Here is a tiny trained network, its code and every weight. The questions are about switching its units off for an input and a class, where a switched-off unit gives its printed mean instead of its output.

import numpy as np


def w(rows, s, z=0):
    codes = np.array(rows[::2]) - 128.0
    scale = np.full(codes.shape[1], s)
    scale[-1] = z or s
    return codes * scale


def norm(h):
    return h / np.sqrt((h * h).mean(-1, keepdims=True) + 1e-5)


def f(y):
    return y / 2 * (1 + np.tanh(0.7978845608 * (y + 0.044715 * y**3)))


def log_softmax(a):
    a = a - a.max(-1, keepdims=True)
    return a - np.log(np.exp(a).sum(-1, keepdims=True))


def net(x, mask):
    res = np.array(x, float).reshape(1, 8) / 4 @ E
    u = 0
    for l in range(2):
        y = f(norm(res) @ A[l][:, :-1].T + A[l][:, -1])
        res = res + np.where(mask[u : u + 5], y, B[l][:, -1]) @ B[l][:, :-1]
        u += 5
    return log_softmax(norm(res)[-1] @ U[:, :-1].T + U[:, -1])


A, B = {}, {}
E = w([
[138,154,254],'x0',
[180,187,105],'x1',
[128,132,126],'x2',
[130,125,127],'x3',
[128,130,126],'x4',
[128,134,127],'x5',
[128,130,127],'x6',
[57,220,100],'x7',
],0.0091)
A[0] = w([
[111,123,177,26],'L0N0',
[77,165,105,157],'L0N1',
[108,112,54,164],'L0N2',
[2,31,160,2],'L0N3',
[65,110,144,24],'L0N4',
],0.016,0.0059)
B[0] = w([
[95,180,161,135],'L0N0',
[155,65,159,216],'L0N1',
[128,144,189,247],'L0N2',
[238,245,56,255],'L0N3',
[95,185,109,133],'L0N4',
],0.012,0.0045)
A[1] = w([
[127,91,192,186],'L1N0',
[248,162,170,122],'L1N1',
[112,81,36,149],'L1N2',
[21,198,142,206],'L1N3',
[159,54,155,2],'L1N4',
],0.012,0.0043)
B[1] = w([
[61,148,53,168],'L1N0',
[93,131,93,255],'L1N1',
[27,199,246,141],'L1N2',
[149,36,90,168],'L1N3',
[122,85,91,137],'L1N4',
],0.012,0.01)
U = w([
[119,91,130,254],'0',
[178,161,108,83],'1',
[140,6,130,113],'2',
[104,93,112,134],'3',
[51,120,244,69],'4',
[109,90,105,115],'5',
[110,95,104,79],'6',
],0.014,0.006)

Each question gives the input, the list of numbers given to net, and the class t.
The units are the neurons (one row each of A and B). Each row of codes is followed by its name. A weight is (code - 128) times the scale printed after its matrix; where a second scale follows, it is the last column's (A, B and U).
mask holds one flag per neuron, layer by layer. A switched-off neuron (its flag False) gives its mean, the last column of its row in B, instead of its output. The means were averaged over made-up inputs and are rounded, as every weight is.
A unit's drop is (log p(t) with every unit on - log p(t) with that unit switched off) / (log p(t) with every unit on - log p(t) with every unit switched off).
The circuit of an input: a set's keep is (log p(t) with only the set's units on - log p(t) with every unit switched off) / (log p(t) with every unit on - log p(t) with every unit switched off). Starting from all 10 units, units are removed one at a time, each time the one whose removal leaves the highest keep (on an exact tie, the one counted first), for as long as the keep stays at least 0.8.
circuit, biggest first: the units of the circuit, biggest drop first
most important unit: the unit with the biggest drop
k most important neurons: the k neurons with the biggest drops, biggest first
k most important neurons of layer l: the k neurons of layer l with the biggest drops, biggest first
drop of u: that unit's drop, to one decimal
input [6,-4,5,-3,3,-6,-5,8], class 2: most important unit	L1N3
input [-5,0,0,-3,4,-1,-1,7], class 2: 3 most important neurons	[L0N2, L1N3, L0N3]
input [5,-7,-1,-5,1,4,1,-7], class 1: 3 most important neurons	[L0N3, L0N1, L1N3]
input [3,3,-2,3,-5,-2,-8,6], class 2: 3 most important neurons	[L0N3, L1N3, L0N2]
input [3,-1,7,8,5,-4,-7,8], class 2: 2 most important neurons	[L1N3, L1N1]
input [-2,1,2,-3,4,6,8,8], class 2: 2 most important neurons of layer 0	[L0N3, L0N1]
input [-8,1,-4,2,4,5,6,-3], class 4: circuit, biggest first	[L1N2, L0N3]
input [-6,6,-5,1,3,-3,-1,7], class 2: 2 most important neurons of layer 1	[L1N3, L1N0]
input [-6,-3,2,-1,6,-5,-4,8], class 2: 2 most important neurons	[L1N3, L0N2]
input [-8,4,-3,-7,3,2,6,-7], class 4: 3 most important neurons	[L1N2, L0N3, L0N1]
input [-8,4,-5,3,-2,2,3,-6], class 4: circuit, biggest first	[L1N2, L0N3, L1N3]
input [5,-7,-2,-1,-2,-6,2,7], class 1: 2 most important neurons	[L0N3, L1N0]
input [-8,6,7,5,-2,4,-3,-3], class 4: 3 most important neurons	[L1N2, L0N3, L1N0]
input [-3,-8,-8,-8,-2,7,8,-1], class 1: most important unit	L0N3
input [-2,1,-2,0,-5,-3,-6,5], class 2: 3 most important neurons of layer 1	[L1N2, L1N1, L1N4]
input [6,-5,-8,1,8,7,3,-2], class 3: 2 most important neurons	[L1N1, L0N2]
input [-1,2,7,3,6,4,-6,7], class 2: 2 most important neurons	[L0N3, L1N3]
input [-8,-3,5,0,-2,7,1,-2], class 4: drop of L1N2	0.8
input [0,-7,0,-3,5,2,-4,0], class 1: drop of L1N4	0.0
input [3,-7,0,-5,-5,2,6,2], class 1: drop of L0N3	1.0
input [-8,-4,5,0,6,-7,-4,-2], class 4: circuit, biggest first	[L1N2]
